Below are the code and all the weights of a small trained network. Each question names an input and a class and asks about switching units off, where a switched-off unit gives its printed mean instead of its output.

import numpy as np


def w(rows, s, z=0):
    codes = np.array(rows[::2]) - 128.0
    scale = np.full(codes.shape[1], s)
    scale[-1] = z or s
    return codes * scale


def norm(h):
    return h / np.sqrt((h * h).mean(-1, keepdims=True) + 1e-5)


def f(y):
    return np.maximum(y, 0)


def log_softmax(a):
    a = a - a.max(-1, keepdims=True)
    return a - np.log(np.exp(a).sum(-1, keepdims=True))


def net(x, mask):
    res = np.array(x, float).reshape(1, 2) / 4 @ E
    u = 0
    for l in range(3):
        y = f(norm(res) @ A[l][:, :-1].T + A[l][:, -1])
        res = res + np.where(mask[u : u + 4], y, B[l][:, -1]) @ B[l][:, :-1]
        u += 4
    return log_softmax(norm(res)[-1] @ U[:, :-1].T + U[:, -1])


A, B = {}, {}
E = w([
[187,3,188],'x0',
[7,5,80],'x1',
],0.0034)
A[0] = w([
[196,118,203,76],'L0N1',
[209,156,99,49],'L0N2',
[91,255,80,4],'L0N3',
[80,192,176,106],'L0N4',
],0.0079,0.0033)
B[0] = w([
[115,130,156,226],'L0N1',
[226,185,125,191],'L0N2',
[64,118,151,255],'L0N3',
[76,1,184,191],'L0N4',
],0.0095,0.0033)
A[1] = w([
[106,145,130,4],'L1N1',
[95,184,140,29],'L1N2',
[233,248,87,98],'L1N3',
[2,193,77,138],'L1N4',
],0.0067,0.0025)
B[1] = w([
[91,160,174,128],'L1N1',
[162,82,97,143],'L1N2',
[103,113,78,221],'L1N3',
[53,2,172,253],'L1N4',
],0.0088,0.0035)
A[2] = w([
[29,28,206,1],'L2N1',
[9,124,98,192],'L2N2',
[96,94,15,175],'L2N3',
[97,170,184,138],'L2N4',
],0.012,0.0038)
B[2] = w([
[165,202,101,252],'L2N1',
[81,42,54,204],'L2N2',
[3,95,193,158],'L2N3',
[86,34,238,147],'L2N4',
],0.012,0.013)
U = w([
[129,152,51,2],'0',
[141,67,239,124],'1',
[7,45,46,180],'2',
[251,229,100,149],'3',
],0.014,0.0095)

Each question gives the input, the list of numbers given to net, and the class t.
The units are the neurons (one row each of A and B). Each row of codes is followed by its name. A weight is (code - 128) times the scale printed after its matrix; where a second scale follows, it is the last column's (A, B and U).
mask holds one flag per neuron, layer by layer. A switched-off neuron (its flag False) gives its mean, the last column of its row in B, instead of its output. The means were averaged over made-up inputs and are rounded, as every weight is.
A unit's drop is (log p(t) with every unit on - log p(t) with that unit switched off) / (log p(t) with every unit on - log p(t) with every unit switched off).
The circuit of an input: a set's keep is (log p(t) with only the set's units on - log p(t) with every unit switched off) / (log p(t) with every unit on - log p(t) with every unit switched off). Starting from all 12 units, units are removed one at a time, each time the one whose removal leaves the highest keep (on an exact tie, the one counted first), for as long as the keep stays at least 0.8.
circuit, biggest first: the units of the circuit, biggest drop first
top k neurons: the k neurons with the biggest drops, biggest first
top k neurons in layer l: the k neurons of layer l with the biggest drops, biggest first
drop when u is switched off: that unit's drop, to one decimal
input [6,-4], class 1: circuit, biggest first : [L2N2]
input [-1,-3], class 1: top 2 neurons : [L1N4; L2N2]
input [6,-6], class 3: top 3 neurons in layer 0 : [L0N3; L0N2; L0N4]
input [-2,-5], class 1: top 2 neurons : [L1N4; L2N2]
input [-1,-6], class 1: top 2 neurons : [L2N1; L2N2]
input [-3,-8], class 1: top 3 neurons in layer 2 : [L2N1; L2N2; L2N4]
input [7,-2], class 3: top 4 neurons : [L2N2; L2N3; L0N2; L2N4]
input [-4,-8], class 1: top 3 neurons : [L2N1; L2N2; L0N3]
input [-2,-7], class 1: top 2 neurons : [L2N1; L2N2]
input [-4,-7], class 1: top 3 neurons : [L1N4; L0N3; L2N2]
input [8,4], class 3: top 2 neurons : [L1N3; L1N4]
input [2,0], class 3: top 2 neurons : [L0N2; L2N2]
input [5,-4], class 3: top 3 neurons : [L2N2; L0N3; L2N3]
input [4,-4], class 3: top 2 neurons : [L2N2; L0N3]
input [3,-2], class 1: top neuron in layer 0 : [L0N1]
input [5,-8], class 3: drop when L2N3 is switched off : 0.1
input [7,-8], class 3: drop when L0N3 is switched off : 0.2
input [0,-6], class 3: drop when L1N3 is switched off : 0.3
input [-2,-4], class 1: drop when L0N2 is switched off : 0.4
input [8,1], class 3: top neuron in layer 2 : [L2N2]
